Rows near named flat spaces through zero (a row that begins with a name and a colon came from that space):
j810-j260: [-18   1  -2  -4  13  -3  -8   5  -6   6   6   0  -6 -13  -4 -10   5]
j68-j625: [ -3 -39  -3  27  13  22  19 -29 -11  31  -7   7  -2 -29  28 -31 -17]
j471-j479: [  2  28  10 -28 -18  -1  -5 -23  -2   1 -14   3  -1 -34   3  -7   1]
j825-j77: [ -4   4  13   7   2 -12  -8   5   8   7 -13 -16  10  -2   3  11   0]
j842-j492: [  3  21   2  -7   9  -8   0   9   3 -44  10  -2   6  -2  15  21  -6]
[  7  -7  -9 -11  11  -5 -11  18  11  -9  27  19  -8 -25  21  -7 -32]  j842-j492
j179-j202: [  7  -3 -21   1   0  20  -7  -9   3  -7   0  -5  16  -9   2  -7   3]
[-32 -13  -5 -18  -7  -7 -42   4 -10  29  30  32  -5 -20 -26 -20  11]  j810-j260
[-24   7  32  11   6 -39  11  23  -1 -14   2  -5 -14  17  -5  18 -13]  j179-j202
j658-j590: [ 18  21  13  22  -9  30   1 -28  -7  59  37  16  75  -5  10  -2  36]
j681-j965: [ 11   4   0 -12  -1  11   1  -1   7 -14  10  11  -8  -5  -8   5   6]
j471-j479: [  6 -16 -30  12  22  21 -37   6   0 -12  -7 -15  -9  16  40  18 -33]
j842-j492: [  2  -9 -11 -11  13  -5 -22  20  10 -45  39  25  13 -27  25  12 -32]
j860-j205: [-25  24   0  32 -45 -32   4 -10 -53   3  -7  -9 -11   4  -3  -5 -15]
j249-j61: [ 13   3   3  -3   4   5   2   1   0   0  -3  -3 -11  -6 -11  -6  11]
[  9  11  -5  -4  -6  -2 -15  -9  -6  -1 -16   7   1  -7   5   6  -3]  j471-j479
[  2 -21 -16  17  28   9  -6  14  14  -7  15  -8  -3  28  13  13 -14]  j471-j479
j810-j260: [  5  16  -9   7  -4  10   5   3   5 -16 -12  -6  -1   3   5  -3  -7]
j860-j205: [ 17   2  -2 -11  -3   1   6  25  -1  -7 -10 -14  12  -7   3  11  18]
[ 19   1  19  21  -6  12  25   7  18   8   6  -9  15   2 -20 -26  -1]  j681-j965
[ 10  -9 -11  27 -37 -23   4   6 -37  14 -11  -8 -12 -17   6   8   7]  j860-j205
[-17 -17  13  10  11  13   7  -6  21   4   2  16   6  -2  15  16   1]  j825-j77
j826-j151: [ 73 -25  28  18  -8   3  24  -1  -3  11   1 -17  -3 -22   4  27  13]
[-14  -6  13   5 -17  -8  10   3   8  -1 -11   3  -5  -9 -19 -19  12]  j471-j479
j658-j590: [-2  5  5 12  3 11  9 -8  2 10  9  1  4 -4  0 -3  7]
[ 28  26   6  25  -9  37   7 -38 -19  66  51  30  83  -4  17  -3  49]  j658-j590
[ 47  19  25   5  15  20  41  14  33  -5  29 -11  26 -17 -26 -26  -9]  j681-j965
[ -5 -13  -5  10  -2   2  -4  -5  -3  -9   0  -9  13  -1  -2  11   8]  j826-j151
[ -5 -25   8  -9  46  20  20  -3 -37  35 -13  15 -18 -18 -14   9  23]  j810-j260
[-27 -10 -26  16   1  -1   5  21 -12  -2 -21  -5  12  10  -9  15  14]  j826-j151
j249-j61: [-65 -31  37 -55 -16   3  31  -2  24  15 -25  12  -3   5 -14   7   2]
j826-j151: [-29   6   6 -18   0  30 -18  -2  31 -20  28   5  19 -13  19 -35 -31]
[ 21 -16   8  19  -5 -11  -6 -31   5 -18  -5 -47 -51 -35  22 -12  50]  j826-j151
[  3  -7  -5  -4  22 -10   0   1 -11   7  37  11 -21  23   3   5 -11]  j842-j492
j681-j965: [-10   4  -9  10  41 -32  -7  16   0 -19  -4   2  18  10  16   0 -11]
[ 14  16  12   5 -10  16   5 -17 -10  31  19  15  30  -5   0  -4  16]  j658-j590
[ 19  -8  12  11   8   0  33 -13  -5 -13 -16 -19   3   9   0  15   2]  j810-j260
[ 23 -26   8  15  13  -2  33 -23   1   4 -19  -8   2  16 -12  19  16]  j810-j260
[ 11  23   6  14   3  10 -14 -13 -12  37  26   7  47   0   6   5  24]  j658-j590
[ 18  18  10  24  -6  25   3 -27 -20  39  32  11  56   6  14  -1  34]  j658-j590
[  8 -25 -16 -10  13  -1  30   6   5 -13 -47  -5 -28   4 -38   9  17]  j249-j61
[ -4  13 -19  -5  74 -50  -8  17  11 -28 -14   0  20  28  14 -17  -8]  j681-j965
[-29   7  -6 -38  11   1  43  -4 -14  18 -39  -1  -8  -1  19  -5   6]  j179-j202
[ 23  79  37 -20  16 -79 -40  33 -17  27  -3 -33  12  63 -45  -3  -8]  j68-j625
j68-j625: [  7  -8   3  15   3   4  -2  -3  -8  25  -2  -9  -5 -19  -1 -19   0]
[-44   3   7 -45  23  -2  76   1 -22  27 -57  -9 -22  11  27   3  12]  j179-j202
[  4 -32  -4  -2   6  -8 -16   4 -22  57   2   1 -21 -11  -2 -23   0]  j842-j492
[ 45 -57 -26   6  -6 -24  19 -10 -15 -20 -11 -31 -17   9  60 -66  22]  j860-j205
[ 11 -34  -8 -28 -10  -2 -27   0 -11  62  -8   6 -10 -50  -5 -34 -12]  j842-j492
[-20 -17   2  13 -12  -1   0   9   9   0 -12  -4  -8  18   1  -1   7]  j471-j479
[  4 -38  12   1  23   3  22 -20 -26  20 -16  12  -1  -5 -11  19  17]  j810-j260
[ 35  -7 -14 -11 -21  -7 -10 -17 -27  -2 -13   2   2 -20 -46 -28  17]  j825-j77
[ 26  42  21 -40  -9 -19  13 -41 -39  -1  15  37  27 -32  -7  -9  15]  j471-j479
[  6 -10   2  -3  -8  -1 -17  -3 -20  28 -21  -5 -14 -24 -14 -41  23]  j842-j492
[ 0 13  1  7 -2  6  3 -4 -7 15 22  7 22  3 -3 -7  4]  j658-j590
[ -4   8   7  -9  -4 -11  -5  10   1  -2   0   1   3  14  -5   9  -7]  j68-j625
j207-j253: [  6  18   0   9  10   5   6 -10  -4  12  -4 -23   8  21  19 -14 -14]
j207-j253: [  8  -9  21 -15   5   6   8  16  -1 -17 -14 -10 -11 -16 -14  25  35]
[  1  11   8   5   8  -3   2 -15 -14   0  12  13   9   4  -9   0  13]  j471-j479
[  4   8  -5 -12  -5   8   3   1   5  -2   9  -2  -2  -3   3   0   8]  j681-j965
[-24  21 -14 -12  19 -15  -2   2  -3   8  -3  13  -4  14 -16  -7  -5]  j826-j151
[-26 -34 -14 -19   2 -47  -3  30  22 -60 -48 -21 -83  -1 -16   9 -42]  j658-j590
[ 15  -3   4  -1 -21  20 -12   4   9  22 -17  -6  24 -55   2 -28  -5]  j842-j492
[ 1  9  8 11 -7 14  7 -7 -3 14 16  3 15 -3  5 -1  7]  j658-j590
[ 12  22  10  14  -2  22  -2 -27 -18  40  22  16  56   4  18 -14  26]  j658-j590

Rows near named flat spaces through zero:
j13j114: [ -5 -15 -15 -17   3   8   9  27   2  24  18  27   3 -16  11 -10  -6]
j286j394: [ 32  34  14  25  35 -39  15  16  22 -36 -55  56  -1  10  29 -71 -24]
[-34   9   4 -12 -31  25   4 -34 -26  18  20 -15   6 -22 -20  17  -2]  j286j394
j642j298: [-13   3 -18 -19  -1   4 -32  -3 -20  -2 -25  14  22  -9   0   5   2]
j668j281: [-10 -50  30   6 -26 -29 -16   0  34 -10  18 -26  -4  -6  -3  -6 -25]
j236j201: [  3 -16  -2  -7 -19  34   0  10  -3  -8  -8 -18   1 -12   3 -18  29]
[  3   2   4 -21 -35  -6  -7  -5  17 -17  15  -3  -7  11   9 -30  21]  j236j201
j317j25: [ 17 -13   5   7  32  -5 -21  14 -36  -5 -28  -8  46 -45  18 -37  -8]
[ -9 -13   1  -8 -16   5  -8  13  14  -3   9   3   6 -10   9 -26  19]  j236j201
j436j466: [  4   6 -20  -6   7 -12  -8 -11   3  35 -19  11  13  -9  -7   4 -28]
j286j394: [ 34   6  17  31  41 -18  12  15  28 -39 -19  39   7  18  33 -40  -9]
j94j11: [ 18   2 -10 -29  23   5   3   1  16 -19   0 -15  10  -2 -15 -10  15]
[-28  -4 -32  -1  54  16  -9   5 -19  23   1   4   8   0  53   6  46]  j436j466
j805j708: [ -4 -70 -34  27 -13  -3   5 -11 -34  52  24 -13  43 -13  -7 -34  19]
[ 23   2  -1  -2  -6   2 -19  -6  -3  21  -3  12 -24  11   1  13   0]  j94j11
[  0  30   5  20 -17  -2  11  38 -10 -33  19 -19 -15  12  -8   7  29]  j436j466
j622j70: [  3  20  -7  25   4 -21  12   3 -16 -14  -3   3  -5  37 -20   7 -14]
[ -7  -8 -12  -8  -5   9   1  -2  11  18 -15 -20   2 -10   0 -18  19]  j236j201
j805j708: [  4  40 -47 -22  -7 -27 -19 -17   9  44  -1   3 -10 -27  19 -56  68]
[ 24   0 -16 -14  -8  19   0  16   6  20   6  -7 -16  17  -8   9   4]  j94j11
[-14  17  17  24   7  -6 -22 -15  -6  -5 -18  28 -10 -23   1  -8 -12]  j286j394
[-20   0   3   2  19  21  -2 -17 -26   1 -14 -28  59  -4  15 -24 -22]  j317j25
j372j173: [ 33  20 -19   6  18 -25  45  -4 -22 -13  11 -18   4 -19   2   9  16]
[  6 -14   1  10  -6   2   0  -2 -10  -4   7  -4  13  -1 -12   6 -14]  j805j708
[  3 -51  19  28   8 -44 -39 -35  41  13  19   0 -21 -16 -18  20   6]  j668j281
[ 11  29  23  49  46 -32   5   9 -10 -31 -38  71  -7 -26  22 -68  -3]  j286j394
[ 11 -15 -14  -9   5  -7   6  15  10   6   1 -18  -3  10  18  -2  26]  j286j394
j236j201: [ -6  -4  -6  -1 -19  -3  -2   3  -4   4   2  -9   8   4 -10 -21  17]
j968j901: [-15  -7  16  23 -20   8  36  18   7 -14 -20  -9  -9  10   0   0  -1]
j13j114: [ -6 -40  -4  13  38  29 -15 -12  10  18  14 -19 -17  -5  26 -12  -3]
[ 22  -8  -6 -14  -7  -1   3  15  14   4 -10  -8   4   6 -20   3   8]  j94j11
[  8   2 -14 -24  16 -26 -25 -22  15  10  26  25  -9   0   1   8  -6]  j968j901
[  6  10   1  -4  16  16  10  26 -22   0 -12 -15 -14   8 -11  -8 -15]  j668j281
j372j173: [ 29   4 -12  20  10 -28  36   6 -14 -14   3 -18   0 -19 -12  -4  13]
[ 20  20  11   6  11 -47   1 -27 -14 -11  12  27 -14  26  -1  41 -63]  j236j201
j968j901: [ 11 -17 -23   9   2 -39 -11  -7  25  -3  21   7 -24  -9 -30  31  21]
[  0 -28  -6  -6  17   4  15   8   2  -7  16   4  17  -1 -19  13 -14]  j805j708
[-21   4  20  48   1 -34  -9 -29 -10 -21 -27 -60  -9  21   0  19  -3]  j13j114
j642j298: [ -4  12 -12   1  17  13 -43   6 -23   4 -28   6  -4   2   2  -1  -9]
[ 40 -19 -22 -12  23 -27  10  33  45  -2 -12 -20  12  20  10 -14  17]  j286j394
[  7  22   8  -4 -45 -15   2  11 -21 -16  -9  10   3  13   3  -4   6]  j13j114
[-14   8   8  -1  46  -9   9  16 -24   5  15   6   3  24  18  12  -2]  j436j466
[ 15 -11  -7 -11  29 -19  15   0  -6  -6 -10  -3   9   7 -32 -26  -7]  j968j901
j94j11: [-44  -3  16  44  44 -42  -4   2 -11 -19  -8  -4  56 -50  15 -35 -11]
[  6 -12  19  -7 -11  19 -21   0  15  16   8   5   5  10  13 -17  -9]  j372j173
[ -7  13   2  10   2  17  -7  -7 -21 -11  -1   3  -7  -1  -2  -8  -2]  j286j394
[-17 -19 -15  15 -23 -29  -2 -29 -26  -7   6  32  16 -18  17  12   2]  j668j281
[ 17   0   2  28  13   0  -2   4  -1 -10 -12  24   4  10  17 -26  15]  j286j394
[ -7   8 -18 -53 -40  10  10  51 -16  12  22  59  -6 -10 -10 -20  13]  j13j114
[ 16   1 -19   5   3 -12   5  19 -10 -23 -12 -16   8   1  10   5  13]  j372j173
[-11  -5  23  12   2   8  -6 -21 -36 -22 -10  32   3 -33  -6 -15  -5]  j286j394
j668j281: [-16  -5  -6 -30  -7   1  29  20  -8 -23  -2   9 -17  -9 -19  -9 -22]
[  2 -31  26 -29 -13 -21  13 -42   4   7  12   4   8   4 -18  -7 -37]  j436j466
[  7  41   4  -2   1  -7  -2  -2   9 -17   2   7 -15  -7  -7 -13   1]  j805j708
[-64  -4  31  12 -23  39  -5 -55 -69   7   2  38  -7 -37 -22  21  -1]  j286j394
[  8  -8   5  47  42   5  -9 -25  12   3   3 -62  -9  11  -2  13   9]  j13j114

Rows near named flat spaces through zero:
j675_j651: [ 10 -17  12  21  39   6  -8  -9 -10 -14  11   8  -8  -1 -20  -3  15]
j430_j862: [  6  -6  10  -8 -19 -18 -18 -20  -6 -23  20  -6  -6   8 -20   8  -1]
j719_j996: [ -6  -4  11  -6   5 -11  -6   9   8 -10  -7   2 -10   9   9   7  -5]
[ 32 -14  10   0  17  -8  35 -21  23   5  33  33 -28 -37 -25   3   5]  j430_j862
j512_j360: [ 18  -9  18 -20   2   9   3   1  -8  -4  17 -39   1   4   2 -12  23]
[ 20  11  12  33 -20 -14  35  19  15 -12 -17 -12  -1 -34 -26   2  23]  j719_j996
j943_j649: [  4   2   6  -7 -11  14   7   5   0   6 -23   2   3   4 -10  -5   5]
[-15 -16   2  23  -3  12 -10 -25   1 -22  13  18  21   4   8   4 -31]  j719_j996
j814_j331: [  1  -8  25  22   5 -18   2   6 -17  23  12   1   3  -7  -3  -3 -24]
[ 26 -17  -7  16 -30  44  -4   0  -2 -11 -25  21  -6  16  -9   0  14]  j943_j649
[ -9 -11 -17  12  11 -38 -13  11  -9   8  38   1  -5 -21  -5   8   7]  j943_j649
j943_j649: [-12  -5 -34 -18   2  -4   2 -11  -7  -2  44  -6   9  24  11 -13  -7]
[ -6  10 -13 -26   1  -6  -6  -3   5  11  -7  -4   9  -5   9  14   8]  j512_j360
j806_j760: [  4  -1  12   6  24  17  -7   2   9 -11  37 -13   1 -10  -8 -25  55]
j430_j862: [ 16  22 -34  10 -15  28   8  31   0  22 -23 -20   7 -10  44 -10  -8]
j497_j252: [-40  29  29  12  36  12  19   4 -16  20 -52  43   5 -20 -21 -36   1]
[  1   8 -26 -32 -16  22  21   8  -2  16 -33  -2   8  -2  -5  24   6]  j675_j651
[ 27  26 -23   8  -6 -12  13  -5  -4 -16  52   3 -17 -24   7   6  -4]  j430_j862
[-14  10   5  -4  12  -6  12 -18   4  13 -34  18  10  -4  -2  -8  -4]  j430_j862
[ 22 -40 -11   9 -15  29 -12  17   9   7 -23  29   1  20 -28 -18  16]  j943_j649
j73_j908: [  7  18 -49  10  17   8  10  19 -38 -16 -23  25  35  13   5  -4  23]
j719_j996: [-20   1  -4  36 -13 -14   0   7  -1 -10 -27  16  11  -5 -20  15  -2]
j675_j651: [-15  11   0 -15 -21 -30  -3  -3  11 -11  16   1   6  -1  -2  -9  -4]
[ -4  14  -4   4 -14  -7   4   2  -7  -4  25  -4  -8  -5  15 -12  -5]  j675_j651
[-19 -21 -35   8 -29 -14  34  65  -2 -10  39 -21  -8   5   1   0 -20]  j497_j252
[ 12 -10 -19  -2   4 -13 -11  -9  16  -8   5  -9  -1   5  18  10  -2]  j497_j252
[  3  -7  -9  20  15 -20 -10   4 -16 -12  23   3 -30  -3  16 -27 -18]  j675_j651
[ 15 -33  30   8  19  19 -36  -2  17 -17 -19   0   1  -3  -1   6  19]  j675_j651
j73_j908: [-15  -4  20   8 -20  -6  -3  -5  25   4  16  -7 -21   1  -3  -1  -1]
[ 11  11  13 -49  25 -10 -23  27 -14  31   6 -18 -34  12  -8  13  17]  j719_j996
[  7 -18  15  12  24  34  31  17  32  26  -7  19  -3  -4   3  -8  15]  j430_j862
[ 15  -1 -10  18 -18  11  -7  21 -15  -5   9 -37  -4   9  10   4   5]  j430_j862
[-13 -42 -20  10   6 -38 -22  25  -3  19  11   7   3   6  -8  -9  25]  j943_j649
[  5   3 -18  -1  22  -7  19   1  -8  11   7  -1 -26   4  -4 -15  -8]  j675_j651
[  2   5  -3  -4   4  -3   0  28  -1  25  25   8 -24  23 -20 -14  26]  j512_j360
[ 12  32 -82   5  36  22   0  30 -73 -25 -48  48  70  19  24  -3  22]  j73_j908
j814_j331: [ -6  15 -41 -19  -5   5  -3  -2  27 -17  -3   7  -3  29   4  -2  24]
[  3  25 -46   1  35   3   8  10 -41  -7 -16  33  40  11   3   0  12]  j73_j908
[  7  47 -52  -4 -24 -20 -13   4 -25  -8 -20 -37   5  -1  43  -4 -15]  j430_j862
j123_j884: [ 16 -14  -2  16 -34  -6   5 -29 -18  -8 -12   5  -8  -8   6  -3 -38]
[ 31  37 -13 -35   0 -35 -11  38  -8  11   7  18  34  35  -4  42  -8]  j806_j760
[ -5   2 -16  22  22 -44 -19  21  -9  15  21   4 -17 -22  -5  21  13]  j943_j649
[ -1   9  11   9   9 -11  -6  13   8   6 -11  -5   1  -9 -10  -3   3]  j943_j649
[  3 -19  44   6 -27  -7   3 -12  42   8  33 -25 -37  -9  -6   2  -8]  j73_j908
[ -1  22 -43   4  28  11   8  18 -40  -3 -24  31  45  16  19  -4  19]  j73_j908
[  4   1   0 -17  -4  -8  39  56  -1   5  -4  30   7  35  17 -54   9]  j719_j996
j65_j74: [ 22   1  -2 -12 -22 -51   3 -11  15 -17 -27 -11  -3 -35 -37  11  -3]
[-13 -13   8  23   8  24  13  -4 -19 -13   8 -34 -20 -14   0 -24   3]  j806_j760
[ 10  -6  11 -13   3 -18   4 -24   5  -9   9   8  -8  -1 -24   6   0]  j430_j862
[ -2 -16  22  31 -42 -20 -10 -10  -9  -5 -37  -3 -14   4 -50  32 -56]  j806_j760
j123_j884: [  9  -4  26  10  18  -4 -28 -34 -49  29 -27  -5   8  22  24 -32 -12]
[-25  18  16 -16 -17   2   2  -9  19  -3  23   7  16   3 -22  17   1]  j675_j651
[ 19  -4   7   1  18  -6   0  -2   1  25   2  -1 -18  -5   1   5  -3]  j123_j884
[ 26  10 -18 -15  25  13 -21   6  11 -21  -1   8 -20   2 -12   7  14]  j675_j651
[ -4 -16  39  -7  14  24  22  15 -30  13  -2   7   3  -7   2  -5   1]  j497_j252
[  9  -8  22 -10  11   9  -8   2  -9  13  16  -1  10  -4   0  14   6]  j512_j360
[-17  23   6  -8  -3 -57  -7 -12  -5 -17  69  -4  -1  -3  -2 -21 -21]  j675_j651
